Below is a small trained network, with its code and all its weights. Each question gives an input and a class and asks what happens when units are switched off, that is, made to give their printed mean instead of their output.

import numpy as np


def w(rows, s, z=0):
    codes = np.array(rows[::2]) - 128.0
    scale = np.full(codes.shape[1], s)
    scale[-1] = z or s
    return codes * scale


def norm(h):
    return h / np.sqrt((h * h).mean(-1, keepdims=True) + 1e-5)


def f(y):
    return y / 2 * (1 + np.tanh(0.7978845608 * (y + 0.044715 * y**3)))


def log_softmax(a):
    a = a - a.max(-1, keepdims=True)
    return a - np.log(np.exp(a).sum(-1, keepdims=True))


def net(x, mask):
    res = np.array(x, float).reshape(1, 4) / 4 @ E
    u = 0
    for l in range(2):
        y = f(norm(res) @ A[l][:, :-1].T + A[l][:, -1])
        res = res + np.where(mask[u : u + 6], y, B[l][:, -1]) @ B[l][:, :-1]
        u += 6
    return log_softmax(norm(res)[-1] @ U[:, :-1].T + U[:, -1])


A, B = {}, {}
E = w([
[174,139,146,49],'x0',
[162,60,188,121],'x1',
[188,118,2,38],'x2',
[232,164,96,184],'x3',
],0.005)
A[0] = w([
[253,212,40,177,10],'0.n1',
[184,51,121,244,2],'0.n2',
[130,14,113,48,94],'0.n3',
[63,129,51,104,92],'0.n4',
[206,111,181,41,79],'0.n5',
[107,162,83,200,82],'0.n6',
],0.0075,0.0059)
B[0] = w([
[184,254,65,166,254],'0.n1',
[223,45,141,179,142],'0.n2',
[122,78,55,181,229],'0.n3',
[106,196,127,92,174],'0.n4',
[178,90,152,45,197],'0.n5',
[173,112,172,98,146],'0.n6',
],0.0093,0.0023)
A[1] = w([
[171,85,111,135,66],'1.n1',
[255,216,73,103,2],'1.n2',
[71,125,218,255,32],'1.n3',
[110,77,141,71,123],'1.n4',
[142,92,26,149,92],'1.n5',
[110,66,250,149,177],'1.n6',
],0.0075,0.0043)
B[1] = w([
[141,132,128,143,120],'1.n1',
[168,158,85,219,240],'1.n2',
[1,148,160,160,217],'1.n3',
[179,131,101,114,155],'1.n4',
[123,138,188,148,175],'1.n5',
[151,173,183,140,253],'1.n6',
],0.0099,0.0033)
U = w([
[234,230,29,197,251],'0',
[89,22,84,183,3],'1',
[215,114,252,70,34],'2',
[26,187,222,187,203],'3',
[209,35,62,37,140],'4',
[211,96,187,222,59],'5',
[48,193,48,36,165],'6',
],0.017,0.0034)

Each question gives the input, the list of numbers given to net, and the class t.
The units are the neurons (one row each of A and B). Each row of codes is followed by its name. A weight is (code - 128) times the scale printed after its matrix; where a second scale follows, it is the last column's (A, B and U).
mask holds one flag per neuron, layer by layer. A switched-off neuron (its flag False) gives its mean, the last column of its row in B, instead of its output. The means were averaged over made-up inputs and are rounded, as every weight is.
A unit's drop is (log p(t) with every unit on - log p(t) with that unit switched off) / (log p(t) with every unit on - log p(t) with every unit switched off).
The circuit of an input: a set's keep is (log p(t) with only the set's units on - log p(t) with every unit switched off) / (log p(t) with every unit on - log p(t) with every unit switched off). Starting from all 12 units, units are removed one at a time, each time the one whose removal leaves the highest keep (on an exact tie, the one counted first), for as long as the keep stays at least 0.8.
units of the circuit, in order: the units of the circuit, biggest drop first
top k neurons: the k neurons with the biggest drops, biggest first
top k neurons in layer l: the k neurons of layer l with the biggest drops, biggest first
drop of u: that unit's drop, to one decimal
input [5,-7,1,-2], class 6: units of the circuit, in order -> [0.n1]
input [-2,-6,1,-1], class 6: units of the circuit, in order -> [0.n1; 1.n2]
input [4,1,-4,4], class 2: units of the circuit, in order -> [0.n1; 0.n3; 1.n2]
input [7,5,-3,5], class 2: top 3 neurons in layer 0 -> [0.n1; 0.n5; 0.n3]
input [-5,-5,4,-2], class 6: units of the circuit, in order -> [0.n1; 1.n2]
input [-8,0,-1,3], class 5: top 2 neurons -> [0.n2; 0.n6]
input [-5,8,-5,4], class 3: top 2 neurons -> [1.n3; 0.n5]
input [0,1,-6,8], class 3: top 3 neurons in layer 0 -> [0.n5; 0.n1; 0.n3]
input [3,5,0,1], class 4: units of the circuit, in order -> [0.n5; 0.n3]
input [-3,8,7,1], class 4: top 2 neurons in layer 0 -> [0.n1; 0.n5]
input [-3,3,4,-3], class 1: top 2 neurons -> [0.n3; 1.n5]
input [-4,-3,0,-2], class 6: top 2 neurons in layer 0 -> [0.n4; 0.n2]
input [-3,-4,0,-1], class 6: drop of 0.n3 -> 0.0
input [7,7,2,-3], class 4: drop of 0.n3 -> 0.2
input [7,6,2,-5], class 4: units of the circuit, in order -> [0.n3]
input [0,0,-8,8], class 3: drop of 1.n3 -> 0.6
